Each row is followed by its grade, which names the range that a hidden value of the row falls in. A new part has a new value, new ranges and new names.
[ -61 -141  -95 -260 -216  164 -200 -292 -104  250 -176  -42  -17  427
  106  222   53  191  -58  214  313  -13 -119 -159 -271 -184   18 -340
 -151 -168  -68   24 -146  201   90  -32  -19   91  104  -33   11  -41
    9  176] -> C
[ -70  -94   43 -415  134  106   -5   58  -39  170  -60  203   14  312
   33  400  228  208  -29  204  173   21  278    1  -34 -389   29 -480
 -129 -371 -206  -58 -232   32  -86  -48  -16  261   13   89  109 -255
   59  -68] -> K
[ 124  -38   48   68 -112 -129  -87 -224  -89 -209   70   49   84  -24
   10 -103  -88  151   24  -36   30  296  -73   78  -20   82   63  473
  119  250   24  -92  283  147  -39  -88   29 -128  129 -124   50  241
  -33  -46] -> H
[  96  184   33 -165  233  106  182  247  -15    8   69  304 -111   74
  101  158   15  263   85  -70  -74  201  231  -38   95 -266  -21   17
  128  -98  -36 -116 -163  -46 -121  -66   11   87   71   74  -50   30
    9  -90] -> K
[ 416  -69  124  124  145  135   42  -83  -93  -81   66  196   54   95
  284  -65 -167   71   78  -16    3  152  -80  -59    0  141  108  354
   17  261  273  -15  -30  123  -89 -164   12 -144   14   63  -23  251
    7    5] -> L
[   9   62 -326   77  -89 -147  -22 -121  -32   67  -98 -161 -121  -41
  -97 -280 -190  -26   61   10  -43   67 -221 -133 -130  281   25  218
  101   86   54  -30  222   73   73   11  -54 -181   95  -96   75  357
  -10  149] -> N
[ 140 -151 -256   83  -55 -155 -185 -322 -104  139  -92 -130    7   68
   90 -197 -169 -124  -28   54  -12  -72 -308  -53 -206  119   16   41
 -154  -70 -178   85  186  254  210    4 -127 -166  203  -74  194  178
 -183  325] -> N
[-393  166 -296 -465    5 -160  109  150  -11  246 -143  -28 -136   55
 -352   71  -20  123   20   64   17  -62   30  -35  -35 -135   51 -385
    0 -473 -225 -135 -112 -167  135  124  -54   51   60  -11   98  133
    7   -9] -> K
[ 232  301 -169 -117  379   62  158  278   32  153  -85  161  -12  -64
  -57 -215  -77 -114   39   74 -267 -161   28   13  186   49   88  -69
  112 -151  113  -25 -118 -266  -25  -57  -62  -94   -4  230  125   52
  -33   73] -> C
[-136    3 -271    1   33  -78   91  116   40  206  -59 -167 -368  -79
  -59 -161 -419  -25  139  -41   61  127 -198 -266 -210  402 -153   79
   53  -28  195 -156   20  105   23  100  -57 -155   64  -45  -66  501
  100   31] -> T
[-111 -143  -12 -194  195   91   -7  111  -19  416  -37  106 -325  183
  226  202 -285  138   47   16  219   65    6 -201 -197 -114 -256 -352
 -130 -295  -19 -143 -306  229   41   48  -41   74  200   87  -36   69
   25   11] -> Z
[-148  180 -183 -273   21  -71   -4 -145   -7   10    8  106  -81   84
 -234   57   99  222   42   19   36  -82   69  -40  -47 -165   37 -284
  124 -138 -181 -107 -125 -216   95  -71  -46  -76   -2  -30   57  187
  -82 -116] -> Z
[  11 -183 -121 -301  150  -18   72  -86  -66  220  -45  134 -114  257
    9  196 -104   70   64   53  134 -139  -71 -140 -262   26   33 -449
 -261 -351  -60  -73 -348   27  103  -52  -69  -98  -34   58   91  290
  -38  -23] -> H
[ 233  126   54  104  -40  -52  -27  -29   -3 -364   97  -19  167 -192
  -29 -138  -10  -16   -5   -1 -164  321  -12  164  128   62   80  606
  166  248  -11  -19  426   70 -123    1  -26  -45   77  -79   21   98
  -55   69] -> C
[  98  165 -110 -121  171 -244  -46   61  -53  142 -110   38  122 -191
 -216 -429 -345 -190  -51   11 -237 -105 -287  261  141  204   75  203
   18 -195    0 -117  149 -134  172    3  -39 -289  217  117  263  202
 -174  121] -> H
[ 313 -136   96  212  106  -67  -91 -109  -47 -133   94   93   27  -59
  214 -114 -144   11   33   -6  -20  294   -9   51  -14  137  -57  462
   62  258   73  -60  275  263 -138 -106   -4  -87  151  -25   94  113
  -17    1] -> K
[ 149  187   80  -34  212  131   84  179    4 -124  119  204    0  -37
  151  111  113  167   41   -2 -106  217  282   17  221 -313   14  161
  185   61  -95  -17   48    0 -147  -29  -39  173   68   49  -39 -147
   -6  -16] -> L
[  61  -12  190 -222  -84  145 -114 -153  -10  -97   39   15   69   52
  -66   29 -274   51    0   75  185   71 -248   48  -92  213   21  107
  -27   63  261 -156 -101  -46   26  -38    2 -208  -22   29 -123  353
   -8  -84] -> R
[  45  281    8  -72  164  122  123   82  -11 -149  175  246  -91  -20
   76  106   85  311  108 -108  -73  148  244  -83  185 -320   39   80
  269  111  -92  -57  -97 -135  -44  -71  -48   56   19   -7 -130   83
  -45 -111] -> N
[ 168    0 -109  -11   19  139   -3  -57    0  115  -54  -12 -172  119
  111  -59 -266   18   71   30   82   56 -217 -206 -230  258  -81   36
  -10   53  255  -68 -113   88   -8  -45  -29 -176   31   32  -88  357
   22   89] -> R
[-292   55 -230 -176 -125 -127 -147 -134   -7  117 -104 -226  -22  -44
 -232  -89   -3   -4  -33  183  110  -28  -38  -35   11    8   49 -113
   97  -72 -122  -28  198  -13  103  107  -85   47   76  -76  102   26
   30   61] -> C
[ 306 -253  113   41  222 -108  -72  -90  -54  -34   18  -25  233 -134
   81 -180 -233 -329  -34  158  -35  -30 -161  159   63  341  151  238
 -188   41  148   19  190  133   -6   -3  -86 -149   10  110  217  131
  -28   60] -> R
[ 222  -23   97   92  171   73   10 -131  -74  -61  154  277  -90   86
  253   31  -80  266  116  -80   77  172  104 -119    9  -50   -8  176
  153  272  124  -88  -98   76  -78 -196   10  -92   55    9  -45  216
    0 -166] -> H
[ -11    2   13 -408  179  175   73  195   29  122  -44  203  -72  273
   14  408  190  180    6  163   95   62  274  -35  -72 -325  -49 -456
 -104 -397 -159  -85 -264  -15 -149  -31  -25  238  -29  111   36 -185
   63  -47] -> V
[ 184  156 -225   71  177  119  -14  -55   -4   34   -7  147  -79  153
  176   58  361  181   47  124  -63   17  341 -181   75 -333   24 -151
  227  111 -166  108   34    2 -134 -148  -72  189   22   26   98 -252
   13   71] -> L
[  58   34 -118  -49  -87  -27 -290 -267  -48  135 -132   31   20  188
   20  -65  104  139  -92  161   80   58  -10   49  -91 -196  -94  -54
  100  -14 -174  -29  166  128    8 -119    5   22  249  -18  192 -192
  -84  132] -> Z
[  12  379  -94 -153   90  144    7   73   51  -67   47  205 -122   62
  -72   61  167  312   58    5  -64  104  230  -50  104 -302  -68  -71
  334   26  -93 -109  -72 -218 -100 -125  -11   50   42   22  -60  -33
  -25  -85] -> V
[ 168  169  146  -51  209   20  -10   68   46 -252  205  239    6 -121
   45  102   48  146   17  -70 -130  231  214  153  130 -264 -118  176
  158   21 -204 -111   91  -24 -116  -58  -47   28  116   17   -1  -41
 -136  -90] -> Z
[ -80   28 -161  -28  125   30  138   93  -36  156  -32   85 -206  109
   79   41   50  240  136   67  117  153  252 -268   45  -26   65  -23
  214  129  145  -65  -48   30 -144  -68   16  128  -27    2    0   93
  227 -147] -> T
[ 120 -161 -185    3 -101 -228 -201 -354   12 -127  -32 -149   36  -10
 -197 -146  -76 -138  -12  117   25   24 -226   59 -285  354  -38   81
  -86    4  -78  -65  285  100   17  -66  -74 -253   21 -102  217  314
  -92   58] -> H
[ 176  251  116   13  265   72  182  140  -23 -279  271  270    7 -179
  138   51  -10  188  106 -181 -195  187  207   24  286 -271   88  302
  211  147 -105  -26   -7  -98  -28  -22  -83   12   33    9 -124  130
 -119  -81] -> L
[-384  115 -137 -343  -32  -26  -47   69  -50  221  -91  -49  -30   73
 -101  164  140  184  -50  149  110   26  193  -19  143 -449   62 -297
   69 -292 -331   -9   26   12  101  150  -74  304  157  -31   62 -266
   21   72] -> L
[ -59 -244  137 -181 -147 -102 -128 -214  -87  -24    3  -27   58   80
  -51   58 -258   81  -11   55  239  201 -207   79 -172  177   18  166
 -137  -27   72 -166   79  198   39    3   24 -124   99  -76   35  306
   12  -75] -> H
[  35  264  -19  -57   56   60  141   29  -58 -140  134  206  -84  -15
   31    0  -57  318  122 -162  -62  181   71  -87  124 -163   88  235
  252  153   11  -89  -68 -113   18  -69  -11  -70   44  -49 -144  288
  -47  -92] -> T
[  48 -289  108 -137  -84  -59  -73 -128  -78   21  -65 -141  131   25
  -33  -51 -339 -150  -18  145  186  107 -311   62 -131  397  126  222
 -229  -21  241  -85  112  195   31   60  -11 -144   10    0   60  333
   70   33] -> C
[  89  315 -121 -140  101  -52  -44  -32  148 -297   84  -58   63 -275
 -399 -201  -35 -165   15   77 -197 -101  -78  142   69  254   13   55
  187   22   14 -106  144 -380  -12  -20 -118 -260 -130   36   45  293
 -116  -68] -> R
[  53  -62 -271 -277   40  -32  -15    5  -72  368 -263  -23  -23  255
  -44  -25 -122  -92  -45  155   -7 -155 -233  -38 -222   36   43 -325
 -264 -469 -102    4 -121   84  138   22  -61  -54  123   86  209   73
  -72  291] -> T
[  45   55  -65  110   83  -26  -85 -201   78 -278  229   35 -159 -125
  -24   14   46  140  123  -22   41  140  160 -121  -35   61 -116   94
  254  298  -58  -92  132  -36 -103 -110 -100  -91  -62 -107  -47  246
  -17 -192] -> V
[  -2  -44 -338 -141   69 -102  -48   81   -4  424 -269  -81 -191  153
  -37 -112 -176 -100  -25  141  -10  -23 -159  -88 -258  121 -156 -234
 -129 -380  -69  -65   21  168   34   38  -40  -29  213   65  223   38
   -6  250] -> H
[-220    5 -243  -17  -70 -196   28   24   14  147  -38 -185 -322 -137
 -150 -212 -468   15  114  -88   74  185 -262 -174 -210  404 -159  196
   82   -5  137 -209  120  114   82  111  -34 -218  141 -111  -45  563
   49   -7] -> K
[-188 -154    1 -392   86   64   14  -66  -66  213   -6  155 -114  291
   24  359   27  251   47  105  282  -40  129 -141 -137 -222   22 -511
 -142 -295 -107 -102 -355   25   47  -33  -39  103  -21   31   10   75
   54 -144] -> K
[ 186  -43 -152  116 -110 -318  -21 -314 -165 -166   20  -15  153  -94
  -67 -330 -216  -17   33 -118 -136  104 -322   93  -52  249  223  522
   -7  155  -49   -4  320  112  179  -53  -40 -336  146 -150  167  485
 -178  122] -> K
[-245  113  -71  -90  259  -68   14   83  130  -35  236  -49 -311 -329
 -145  -26 -310  -20  140  -83   25  -33   37 -123   49  141 -202 -144
  153  -26  -60 -184  -74 -156   90  109 -186 -128  -28  -11 -116  384
  -49 -199] -> T
[ 214    6 -246  122  -72  -35   12 -173  -73   45  -89  -69  -82   71
   48 -253 -238  -10   78  -18  -31   65 -305 -171 -199  334   69  278
   23  153  192   -2   99  114   60  -65  -26 -259   61  -56   25  454
  -27  176] -> L
[ 225  -71 -188  331  307 -265  125  -41   46 -240  207   36 -141 -277
   72 -142   30  -78  154  -76 -181  191  235 -104   13  207  -30  316
  165  284  -83   -4  335  118 -167  -53 -115  -71  -30  -79  154  252
    2 -115] -> Z
[-289  165  -66 -436  128  -48    8  105  -11  147  -44  105   10   33
 -255  107   91  155   -9  137   54  -93  189   73  179 -271   98 -363
   90 -308 -181 -122 -129 -241   57   21  -44  115   18   72  110  -87
   20 -138] -> V
[ 393   79  -22  232  370 -259  131   67   10 -396  215   56  220 -462
  -45 -328  -68 -306   59  -61 -421   62   50  226  312  231  207  564
   91  196  -78   52  424  -76  -53   -1 -152 -178  -37   29  213  206
 -149   19] -> L
[  35   31    2 -330  116  257   14  193   68  121  -71  138 -128  287
   58  375  154  167   -2  183  111  125  221  -78 -134 -267 -147 -379
  -60 -320  -91  -86 -208   44 -198  -31  -17  238   -1  100  -20 -200
   83   22] -> T

New part:
[  21 -279 -126   42    6  226  -79  -14  101  306  137 -166 -148  -68
  -93  184   73   37 -370   58  115  -37  111  177   20 -168  108 -181
   62   16    6  -32  -17  142   41  113  156  190  220  219  -30 -155
  152 -224] -> q236
[  21   43  -95   37   23  -44   40   18  -67  -69  -28   86 -128   41
 -358   -6   20  -89 -112   76   48  127  -71    8   66  190  -25  -95
   14  117  -40  -91 -237  183  133  -47  128  -79  -87    2  -38  -33
  -19  118] -> q249
[ -45  -45  150  -46   42  -17  -59 -154  105  -43  184    6   -8  162
   26  -79   61    6 -142   12   -7  249  113 -192  209 -223   65 -120
  -82    3   81    6   18  -31  -42   89   36  -85   87  -48  -59  -55
  260   34] -> q249
[-146 -123  162   96  214  191   56  -34  -39 -117  156 -109 -256  204
 -174  -70  -65  -37   77  184  -31  257  -81 -182   76  -28  -50 -160
 -233  -19   51  218  -83  217   -6   48  163 -185 -133  153  -77   88
  154  197] -> q249
[ 337  175  153 -166 -319 -125   94   18  -17 -130  111  -88   31   39
  -46 -178  192   17  257 -158  -84  136  -51   10   11   21  -51  -39
 -151  -67  -64  129   54  -13 -171  -99   -7 -150   35 -114  -71  164
 -101  -46] -> q824
[   7  -22  -77   -9   65   92   50  -87 -104 -149  207   -5  -72  112
  -37 -108  -51  -77   77   83 -156  127  -22   75  144   43   40 -233
  -33  -97  -20  197   57  -23  -44  -69   11  -81   12    5 -194  180
   20   70] -> q607
[ 144   52   79  -14 -186   12  -33 -121  -24 -136    6    7  171  105
   87 -196   32  -30   42  -67  -58   99   31   67   42 -135  109  -55
 -135  -69  -45  110   63  -65 -114  -70  -97  -57   65 -151  -82   13
   23   50] -> q956
[  23  153 -175   -6 -177 -321 -261 -265  125 -155 -124  481  233   19
    9  -21  129 -171 -350 -151  -92  -39  107   72  108  -52  120  -62
  169  -79 -186 -253  -59 -237  194 -145 -284  184  210 -488    2  -19
   -4  -13] -> q904
[ -31  -27 -163  137   43  122   -1  -27  -83  -33  -22  108 -144  -23
 -278   18  -31  -92  -62   40  -55  -11 -106   77  -49  135  -76  -52
   28  -41 -108   24 -202   97  165 -123   44   48 -112   44  -24    9
 -140   44] -> q667
[-182 -162  -11   67  220  330 -149 -196 -107  121  269 -138 -126  223
   -6   31  -83 -130 -206  -37  -32  118  -30   65   21 -105  177 -268
  -35 -114  -29  278 -150  217  118  -30  106   51  163  173 -152   33
  173  -23] -> q904
[   1  119 -126   30  -93 -135 -108 -171   97  118  -16  188  165 -123
   -5   62  143   11 -261 -254  -87  -71  214  -63  -23 -151  -69  101
  170   22   22 -192 -132 -125   31  -26  -92  181   45 -177  126 -216
   82 -176] -> q236
[ -77  -84  -68  142   -5  170  -88  -43  -26  -68  -48  210 -221  -23
 -253   34   -2  -88  -86   35  -19   35 -168   20  -47   73  -80  -18
  -31 -125 -168   13 -201   68  226 -122   17   69  -90   67    3   21
 -169   64] -> Q681
[ -35 -100  106   38  -18   85   70  159   46  -95 -114   -6 -270  -49
 -240   29   43   87   61  108  -58   64  -52  -62  -99   19 -234   84
 -270    0   29  164   65  184 -172  103   58    2 -252  102  131   76
   21  130] -> q956
[  29  -41 -203   32   -6   55   62   87  -73  -55  -93   90 -161  -39
 -373   27  -34  -51 -149  125   -8   10  -88  158    1  217  -52  -48
   13   52  -62    3 -106  157   82  -52   98   41 -134   43  -13    9
  -98   99] -> Q681
[  -5  -29   32  -43   17   31  105   90  -13   55   58  -97 -169  -54
 -189   77   33   67  -48  -37 -165  122   31  -27  -20    5 -191   34
 -170   68  173   84   36  124 -218   73  132   13 -157  129   79   -9
  173  -16] -> q607
[  69  -51   51   84  -53  234  -62 -269    0   61  240 -120  207   94
  259 -189    4   18   31 -114  -51   49  138  -30   67 -366  133  -86
   10 -151   -7  141   11 -182  -44  -58  -69   -7  146   -4 -134 -115
   59 -139] -> q607
[  83  -39  187   -3 -174   94 -147 -161   94  -91   84   78   33  100
  107 -167  107    8   20  -87   28  119   -5  -96   66 -266   57  -18
 -110 -174 -134   96   24 -130   11  -29 -124  -14  105  -87  -54    6
  -50  -17] -> q824
[  69   31 -153   43 -201 -201 -218 -256  138 -209  -73  458  147   48
  -26  -62   90 -181 -320   32   -2   22   16  105  180  -50  206 -174
  142 -142 -252 -273  -49 -237  307 -182 -195   92  265 -396  -96    6
  -69   37] -> Q432
[  92  107 -124   58   33   83   61  -32 -136   -9   48  -51  -49   89
 -332 -124   11  -78   53  -23   82   -8  -86  -15  -54  179  -42  -48
  111   39 -144  108 -333  206  191 -126   95  -80 -125    1  -69   -9
 -210   41] -> q249
[ -31    4 -134   77  -14   20 -111 -113  -40  140   63  118 -113  -30
 -243  178   71 -156 -324 -142  -37   83  -68   99  -16   92   46 -130
   79    4  -54 -189 -329  143  258 -148  138   99  136   58  -13 -109
   47 -110] -> Q681
[  83  -84   82   49  -84  190  -82 -212   76    1  178  -53  109  105
  163 -183   32   21   22  -56  -45   31   64  -52   56 -329   69  -46
  -43 -197  -80  168   70 -183  -13  -52 -106   28  104  -65  -93  -26
  -14 -102] -> q667
[ -72  -65   89   70   31  165  -44 -111   51  -53  124   14  -96   35
   50  -63   41   35  104  -38 -130   25   31 -138  -37 -187 -126    0
 -107 -183  -36  234   42  -47  -63    0  -70   35  -72   12   14   86
    6  -18] -> q236
[ 237   86 -202 -210 -337 -126 -220  -52   17   33  -94  258  131  -37
 -140  -45  152  -57 -384 -213  117  -49    9  270   90   38  156   10
  209   -2 -227 -121  -54  -94  117  -69 -158  224  207 -215  -43  -74
 -194 -114] -> q956
[ -80 -123  127  100   14  166  -90 -179   83  -26  126  -17    6   81
  167  -55   28   15  -25    0  -71   95  102  -89   34 -302   49  -96
 -139 -140   17  131   65  -47  -72   34  -42   11   82    6  -29  -18
  176  -15] -> q904
[  -8   34  -45  -38  -99  -86 -292 -221   74  -14   50  249    1  110
  -43   44  131 -180 -300 -192  -53   15  -39   70   15  -48  116 -137
   59 -167 -222  -10 -125  -15  230 -138 -142  179  261 -240  -37   88
  -12  -84] -> q904
[  98 -122   93  109 -109  133  -11 -173  103  -63   88  -62  130   86
  149 -162    9   16    4   86  -36   83   87   -6   85 -314  120 -102
 -137 -124  -10   47  120 -146  -61  -31  -45  -44  108  -75  -90  -65
  100  -21] -> Q681
[   7  -78   44  150    5   87   43   12   59   57  -76 -112  -50   -2
 -174   10   40   40  -72   62   46    8   63  -48 -107  -98  -64   16
 -127   73   34   17 -102  194  -33   57   95   -3  -92   40   93 -138
   94   25] -> q824
[ -37 -281 -138  -87   -3  307 -180   64  148  491   30 -142 -153 -143
 -165  205  112  198 -562 -124  248 -163  194   75  -79 -256  -21  137
  181   76    9   59  -50  177   -3  271   99  396   67  281  165 -331
   70 -299] -> q904
[ 152   29  143   15 -203   25  -27  -91   -9 -108  -18  -36  128   98
   51 -160   46  -27   46  -67  -44  128   -5   54   -1 -146   88  -39
 -214  -54  -28   83   32   -4 -117  -68  -51  -72   58 -108  -48   -9
   49   46] -> q956
[-102 -125  300  290   99  218 -119 -172   11   63  112 -205 -215  237
 -119   90   38 -205   11  -38  -56  166 -210  -89 -238 -118   44 -222
 -378 -158  -95  160 -321  396  210 -163  169  -85  135   90   -5   75
  165    8] -> q824
[  39    3 -133  130  -36  137   -2  -20  -24  -41   -4  114 -184  -61
 -276  -14   62  -53   83  -11  -29 -116 -136    4 -140  126 -166   10
   70 -156 -232  106 -213   68  220 -166   -7   69 -131    9   13   93
 -322  -28] -> Q681
[ -10  -95  118   22  -28  104  -88 -147  123    4  135  -10   -6   63
  104  -64   59   41  -39  -56 -114   58   83 -109   29 -298  -42  -11
 -119 -155    0  143  110 -119  -88   25  -86   69   44  -54    6   10
  105  -81] -> q607
[  13 -140  -99  126   -2  164   35   94   81   92  -56   -4 -250 -141
 -303   91   67   68  -48   76    6 -127  -35   -5 -147   10 -230   78
  -12  -46  -86   56  -82  114   60   17   61  140 -173  118  116  -27
 -151  -73] -> q667
[ 113   31 -132   32 -133   27   36   30  -12    4   12   97 -173 -118
 -291   60  123  -33  -27  -33    3  -39  -87   64  -81  168 -107  -43
   81  -66 -153  -36 -194  112  169 -128   98   35  -27   39   14   44
 -201  -63] -> Q432
[ -23   30 -128 -314  -37  102  -77   22  -63   24   51  174  -29   13
 -177 -122  -19  133 -308 -167   25   79   71  -30  169  -11  -72  212
  176   31   19  188   44  -80  -91  125  -49  155 -178   44   28  -99
  -75   30] -> Q432
[ 134    2   41  -25 -133  121  -75 -205   79   52  237  -92  136   49
  223 -148  138   51   78 -166  -31  -54  149  -46    5 -295   56  -72
   64 -203 -103  208   62 -146  -50  -34 -113   52  171  -84  -78   27
  -38 -201] -> q904
[   4   45  -15   54  -65   90  -42  -79  -39  -14  116  129 -210  -32
 -205   54  111  -83    7 -123  -51   50 -137  -51  -86  104 -100  -71
   34 -162 -166   37 -270  113  233 -175   91    0    9   67   -5   89
 -160  -51] -> Q432
[  92  222   31  -67 -184 -314  145    7   31 -161  -86  178   76 -106
 -139   -7  115   32  -29 -104 -215  173  108  -98   45   65 -165   89
 -112  108  173 -198    3  -41 -186  -38   52 -101 -138 -177  124  -56
  180   78] -> Q432
[  26 -120  105   73  -92  149  -89 -197  100  -68  127   59   66   64
  169 -136   23   18  -29   15  -60  125   63  -61  134 -328   76  -64
 -100 -166  -24   36  103 -225  -32  -22  -91   -1   99  -41  -86  -56
   69  -34] -> q667
[  17   -5 -165   71  -22   34   16   63  -82  -27 -112   66 -130  -44
 -312   58   15  -70 -118   48   12  -18  -60  161  -72  194  -33  -68
   -2   62  -80    2 -163  221   74  -48   75   46  -80   30    9    3
  -74   74] -> q956
[ -85   63  149  106   53  -21   29  -77  -35 -197   91   41 -190   99
  -99    4   62 -115  197  -14 -217  170 -102 -127  -67   70 -124 -149
 -244 -124  -21  155 -101  159   -6 -113   50 -138  -65  -35  -11  229
   83  122] -> q956
[ 149  255   48   -4 -186 -154   73  -33  -66 -113  -85   41  116  -22
 -105 -100   90  -28  173 -245 -246   10  -12  -27 -168   56 -197  142
 -154  -25    9   91  -71   14 -156 -157  -79  -26 -170 -208  101   60
  -46    6] -> q236
[ -47   29  -60   34   21   83 -100 -155  -62   55  165   89 -136   66
 -188   76   59 -145 -184 -137  -33   81  -90    2  -33   81   40 -163
   84 -111 -130   21 -307  166  283 -165  121   25  126   38  -52   33
  -22  -55] -> Q432
[-203 -245  -84  382  169  215 -147 -117  149  183 -151   30  -94  -17
 -211  154    0  -42 -375  148  188 -117   85  -49 -151 -191   29  -40
   25   45  -83 -149 -307  238  294   54   78  165   12   58  134 -302
   94   -7] -> q824
[  53  -39  203  -19  -40   79  -60 -150   76  -18  152  -86   43  187
   34 -164   55   17  -38  -34   37  194   48 -167  107 -262   66  -50
 -132  -45    5  101  -16  -12  -34   31    9  -90   62  -44  -57  -64
  130    7] -> q249
[  64  -73   37   51  -61  144  -36 -205   59    4  177 -100  182   83
  238 -162   43   45  -14    0   26   51  204  -12  115 -326  178 -147
   10  -83    6   98   85 -116  -88   36  -45  -32  171  -36 -121  -94
  128  -68] -> q956
[ 222  347  149 -180 -276 -399   91    1   57 -101   13  125   55  -64
 -167  -60  266   37  102 -299 -154  195   49 -230   29   62 -240  151
  -78   90   85 -169 -104  -52 -149  -64   15 -127 -107 -222  123  -11
   46  -48] -> q249
[  68   32 -148  -17  -79  -34   25   61    0   16   12  121 -227 -116
 -341  111  121  -38  -88  -45  -63  -11  -88   58  -45  202 -159  -25
   63  -28  -99  -45 -154  105  120  -90   88   80  -62   31   35   66
 -142  -66] -> Q681
[-101  -33  148  108  137  165  115  -52  -90 -173  164  -98 -231  161
 -139  -54  -57  -79  209   96 -198  201 -137 -118  -50   60  -99 -162
 -276 -137   24  293  -71  215  -17 -100  157 -190 -135  102  -61  218
   95  168] -> Q432
